[128 = 0]
[181 107 206 143 143 123 122 108 158 122 114 117 106 172 129 161 112 139
 113 104 125 121] : [63]
[159 106 160 143 185 136 125  71 177 140 118 119 130 118 119 164 147 123
 128 122 146 157] : [63]
[167 102 206 148 128 129 100 116 169 127  55 122  84 166 138 166 115 160
 109 164 154 129] : [67]
[191 110 202 141 139 127  80 120 140 143  84 114 110 181 141 178  94 139
 131 110 161 115] : [67]
[174  98 191 139 135 131  87 118 154 150  79 109  93 160 133 167 113 135
 142 106 152 125] : [67]
[135 125 163 126 125 131 102 131 165 145 106 121 149 134 128 147 124 140
 144 183 170 110] : [67]
[104 112 144 133 117 126 112 145 133 145 102 121 104 158 126 136 112 148
 130 200 130  99] : [67]
[113 132 144 145 101 133 109 146 200 166 106 124 137 155 127 174 121 141
 158 192 187  96] : [67]
[144 121 159 138 109 124 112 142 143 120 112 122  95 189 130 128  97 155
 109 119 126 109] : [63]
[163  98 179 143 145 131 109  79 167 129  70 119  90 162 126 149 124 142
 107 141 146 137] : [67]
[196 121 209 136 142 132  55 119 157 149  80 109 148 158 144 199 108 141
 149 136 196 119] : [67]
[185 100 185 163 100 126  82  79 234 111  52 127  38 237 148 167  86 185
  88 154 155 109] : [63]
[152  96 166 149 150 129 125  85 160 125  76 122  69 177 125 141 119 142
 101 107 121 135] : [63]
[165  92 170 145 132 126 110  97 171 128  63 123  86 203 128 152 109 145
 109 133 118 126] : [67]
[142 121 135 132 149 121 151 142 134 130 166 118 117 162 119 109 115 117
 130  95 105 131] : [63]
[158 113 186 150 128 125 117 120 153 118 108 121  97 182 134 153 110 150
 116 122 133 119] : [63]
[182 103 198 139 149 123 131 104 148 118 102 119  95 195 128 159 109 143
 102  98 117 126] : [67]

[145  95 218 105  83 111 186 109 115 121 138 141 109 123 134 144 129 158
 157 100 111] : <97>
[127 130 198 136 134 138 122  76  56 106 131 134  97 132 157  72 135  86
 105 128 155] : <97>
[105 133 166 127 120 176 133  65  77 139 134 112  81 170 154  72 110  70
 116 126 156] : <97>
[146  90 249 103  58  93 182 131 170 105 135 135 118 106 124 152 130 189
 149 102  94] : <88>
[133 108 146 113 106 120 169 143 155 146 133 128 138 122 114 165 127 170
 149 110 109] : <97>
[109 116  95 121 118 156 169 117 137 183 137 108 129 136 112 161 112 144
 138 108 132] : <97>
[138 101 145  92  73 123 199 133 169 151 139 113 115 142 111 163 111 168
 177 101  97] : <88>
[153 141 165 128 127 102 103 118  98  66 124 147 104 143 153  65 137  82
 129 146 118] : <97>
[137 131 210 117 106 126 123  81  89  84 130 133  83 142 160  63 128  87
 121 132 139] : <97>
[146 103 161 107 100 111 181 119 131 128 136 135 119 134 122 145 124 152
 157 109 110] : <97>
[162 124 245 114  86  76 117 133 155  38 126 146 113 120 148  81 139 128
 143 135  97] : <97>
[141 108 182 117  95 109 166 113 125 115 134 141 116 122 132 135 133 151
 141 109 116] : <97>
[163 106 220 109  84  67 146 162 178  69 128 149 134 101 125 144 142 181
 154 123  82] : <97>
[136 102 188 108  94 123 173 114 140 135 137 131 116 124 126 144 125 160
 151 107 115] : <97>
[123  95 140  99  87 145 204 114 143 177 142 111 119 136 114 176 105 170
 165  93 117] : <88>
[116 126 140 121 146 161 150  91 103 153 136 118 100 154 139 105 113  99
 129 116 146] : <97>
[129 139 166 136 135 138 111  96  75 107 127 139 104 140 153  76 132  84
 112 135 147] : <97>
[131 126 134 115 104 139 148 107 117 118 133 118 102 155 134 112 116 108
 147 120 120] : <88>
[155 119 250 110  87 105 135  49  77  63 134 149  76 144 164  65 132  92
 137 126 121] : <97>

[121 194 179 145  87 175  22 115 114 122  80 158 192 119  93 115 185 116
 126  36 111 140 144 160 168 145 147 147 145 122 203 118 130 110  12 127] : [20]
[138 154 126  99 114  56  30 116 143 141  89 105 130 119 121 155 129 113
 150 109 118 124 133 120 138 133 135 133 123 154 148 109 172 127 115 138] : [17]
[132 132 136  96 106 178 209 124 160 130 114 178 145 122 142 124 172 108
 134  48 127 142 139 118 123 126 125 132 143 137  93 121  99 113 208 144] : [20]
[133 113 127  79 114 141 171 120 156 128 126 171 147 112 150 118 159 121
 134  72 132 141 137 123 105 126 126 128 146 130  54 123 110 125 186 151] : [20]
[118 144 167 170 107 137  61 121 109 128 113 151 160 116 119 122 170 113
 131  71 123 141 141 164 156 130 139 142 141 132 122 131 122 102  58 132] : [20]
[131 131 127  80 111 161 172 126 160 130 116 165 157 118 131 113 161 117
 130  55 125 142 138 133 106 129 132 136 147 135 110 122 119 126 192 134] : [20]
[138 106 156 102 119 143 255 110 171 138 147 170  86 123 186 149 165  89
 143  55 139 130 131  92 108 114 118 121 137 132   4 127  75  89 255 177] : [20]
[109 164 151 154 112 158  86 117 112 111 112 182 165 113 120 104 167 108
 135  67 124 150 147 177 191 132 130 150 152 138  88 121 114 115 122 101] : [20]
[134 150 102  93 120  34  40 120 134 133 107 109 123  96 121 159 100 130
 142 161 124 121 129 139 100 129 135 134 131 150 166 115 177 138  95 127] : [17]
[135 131 142  84 102 177 171 121 159 134 113 167 145 120 145 118 170 110
 135  62 128 136 137 115  99 124 127 127 140 134  99 122 100 109 169 159] : [20]
[114 155 159 141 112 140  70 116 123 126 114 156 149 116 130 124 165 115
 133  74 124 144 136 180 191 132 136 142 143 125 101 124 124  92  79 128] : [20]
[135 117 136  80 110 160 172 120 154 131 119 171 145 117 148 119 165 114
 134  73 129 136 136 110 100 127 126 132 141 133 104 122 109 115 174 170] : [20]
[ 98 161 154 159 124 175 177 117  99 109 124 209 157 108 137  99 158 102
 139  75 128 157 154 191 214 126 123 153 159 145  35 120 107 110 181  97] : [20]
[142 105 121  77 110  94  75 123 153 136 130 118 153 116 127 119 150 154
 124  70 126 134 123 123  47 128 140 126 137 125 133 126 142 135 150 149] : [20]
[139 122 147 100  98 164 164 125 161 138 115 157 130 124 150 126 173 107
 134  56 127 133 132 110  95 126 129 123 135 130 102 124 104 108 201 159] : [20]
